Below is a small trained network, with its code and all its weights. Each question gives an input and a target symbol and asks what happens when units are switched off, that is, made to give their printed mean instead of their output.

import numpy as np


def w(rows, s, z=0):
    codes = np.array(rows[::2]) - 128.0
    scale = np.full(codes.shape[1], s)
    scale[-1] = z or s
    return codes * scale


def f(y):
    return y / 2 * (1 + np.tanh(0.7978845608 * (y + 0.044715 * y**3)))


def softmax(a):
    e = np.exp(a - a.max(-1, keepdims=True))
    return e / e.sum(-1, keepdims=True)


def log_softmax(a):
    a = a - a.max(-1, keepdims=True)
    return a - np.log(np.exp(a).sum(-1, keepdims=True))


def net(x, mask):
    ids = ['αγηθλπστφω'.index(c) for c in x.split()]
    T = len(ids)
    res = E[ids] + P[:T]
    q, k, v = (res @ M[0].T for M in (Q, K, V))
    z = softmax(np.where(np.tri(T) > 0, q @ k.T / 3**0.5, -1e9)) @ v
    res = res + np.where(mask[0], z, O[0][:, -1]) @ O[0][:, :-1]
    y = f(res @ A[0][:, :-1].T + A[0][:, -1])
    res = res + np.where(mask[1:9], y, B[0][:, -1]) @ B[0][:, :-1]
    return log_softmax(res[-1] @ U[:, :-1].T + U[:, -1])


Q, K, V, O, A, B = {}, {}, {}, {}, {}, {}
E = w([
[118,158,151,80,130],'α',
[82,167,144,80,167],'γ',
[149,159,152,91,33],'η',
[82,32,200,169,118],'θ',
[102,213,149,109,87],'λ',
[105,57,245,108,94],'π',
[115,132,196,141,6],'σ',
[129,109,158,69,144],'τ',
[157,159,55,138,62],'φ',
[88,136,193,65,128],'ω',
],0.021)
P = w([
[132,7,61,92,104],'0',
[85,104,155,109,49],'1',
[254,188,71,200,72],'2',
[104,154,127,99,42],'3',
[141,126,118,133,62],'4',
[216,156,124,103,149],'5',
[99,112,144,91,17],'6',
[76,195,143,142,174],'7',
],0.01)
Q[0] = w([
[198,253,8,153,165],'h1',
[87,112,188,103,133],'h1',
[84,112,73,42,5],'h1',
],0.0053)
K[0] = w([
[132,147,135,151,141],'h1',
[147,75,50,115,92],'h1',
[135,2,99,58,116],'h1',
],0.009)
V[0] = w([
[169,180,123,11,157],'h1',
[138,219,2,92,78],'h1',
[25,202,110,198,61],'h1',
],0.0087)
O[0] = w([
[189,171,141,141,99,234],'h1',
[195,68,127,128,43,14],'h1',
[120,91,1,92,19,1],'h1',
],0.0097,0.0028)
A[0] = w([
[130,43,105,199,106,215],'n1',
[255,175,164,138,166,102],'n2',
[161,159,100,177,61,222],'n3',
[101,82,74,50,91,105],'n4',
[89,122,171,139,192,1],'n5',
[52,133,164,169,72,186],'n6',
[164,114,193,96,127,241],'n7',
[150,73,159,149,130,189],'n8',
],0.0098,0.0022)
B[0] = w([
[151,197,195,126,127,151],'n1',
[172,9,9,83,154,207],'n2',
[88,157,209,74,163,217],'n3',
[143,133,79,205,9,176],'n4',
[77,175,158,115,142,218],'n5',
[209,70,22,85,131,221],'n6',
[225,204,86,159,86,255],'n7',
[130,225,2,247,210,156],'n8',
],0.0064,0.0075)
U = w([
[216,119,90,18,163,169],'α',
[147,80,194,2,104,252],'γ',
[144,144,178,123,64,170],'η',
[33,107,152,60,126,24],'θ',
[55,99,145,89,28,10],'λ',
[68,190,224,136,119,19],'π',
[32,17,129,62,34,82],'σ',
[249,236,215,155,187,155],'τ',
[150,109,148,123,43,136],'φ',
[141,199,188,167,115,215],'ω',
],0.0074,0.0026)

Each question gives the input, a string of symbols that net reads in full, and the target symbol t.
The units are the heads (3 rows each of Q, K, V and O) and the neurons (one row each of A and B). Each row of codes is followed by its name. A weight is (code - 128) times the scale printed after its matrix; where a second scale follows, it is the last column's (O, A, B and U).
mask holds one flag per unit, heads first, then neurons. A switched-off unit (its flag False) gives its mean, the last column of its rows in O or B, instead of its output. The means were averaged over made-up inputs and are rounded, as every weight is.
A unit's drop is (log p(t) with every unit on - log p(t) with that unit switched off) / (log p(t) with every unit on - log p(t) with every unit switched off).
The circuit of an input: a set's keep is (log p(t) with only the set's units on - log p(t) with every unit switched off) / (log p(t) with every unit on - log p(t) with every unit switched off). Starting from all 9 units, units are removed one at a time, each time the one whose removal leaves the highest keep (on an exact tie, the one counted first), for as long as the keep stays at least 0.8.
units of the circuit, in order: the units of the circuit, biggest drop first
k most important neurons: the k neurons with the biggest drops, biggest first
drop when u is switched off: that unit's drop, to one decimal
input π τ π λ π α π τ, target π: units of the circuit, in order => [h1, n6, n5]
input π π η σ θ φ λ, target π: most important neuron => [n2]
input φ τ γ α η φ θ, target φ: 2 most important neurons => [n6, n4]
input φ γ π η σ φ α, target φ: units of the circuit, in order => [h1, n4]
input π λ γ η τ α τ, target π: units of the circuit, in order => [h1, n5]
input π τ τ τ ω π, target τ: units of the circuit, in order => [n7, h1]
input η τ γ, target α: units of the circuit, in order => [n2, h1]
input τ λ σ π θ π θ θ, target θ: units of the circuit, in order => [h1, n7]
input φ λ α φ λ π τ, target φ: units of the circuit, in order => [h1, n4, n7]
input σ σ α θ σ σ θ σ, target σ: units of the circuit, in order => [h1, n7]
input σ λ π λ α λ φ, target σ: 2 most important neurons => [n7, n8]
input π ω σ γ, target π: 2 most important neurons => [n2, n5]
input φ φ α π, target φ: 2 most important neurons => [n4, n6]
input θ τ θ τ λ τ λ, target θ: 2 most important neurons => [n7, n6]
input τ ω α τ, target τ: 2 most important neurons => [n7, n6]
input π γ λ α, target π: 3 most important neurons => [n5, n2, n7]
input π λ θ ω η λ η, target π: drop when n8 is switched off => 0.0
input α θ τ φ φ θ λ π, target φ: drop when n4 is switched off => 0.1
input τ α α, target α: drop when n4 is switched off => 0.0
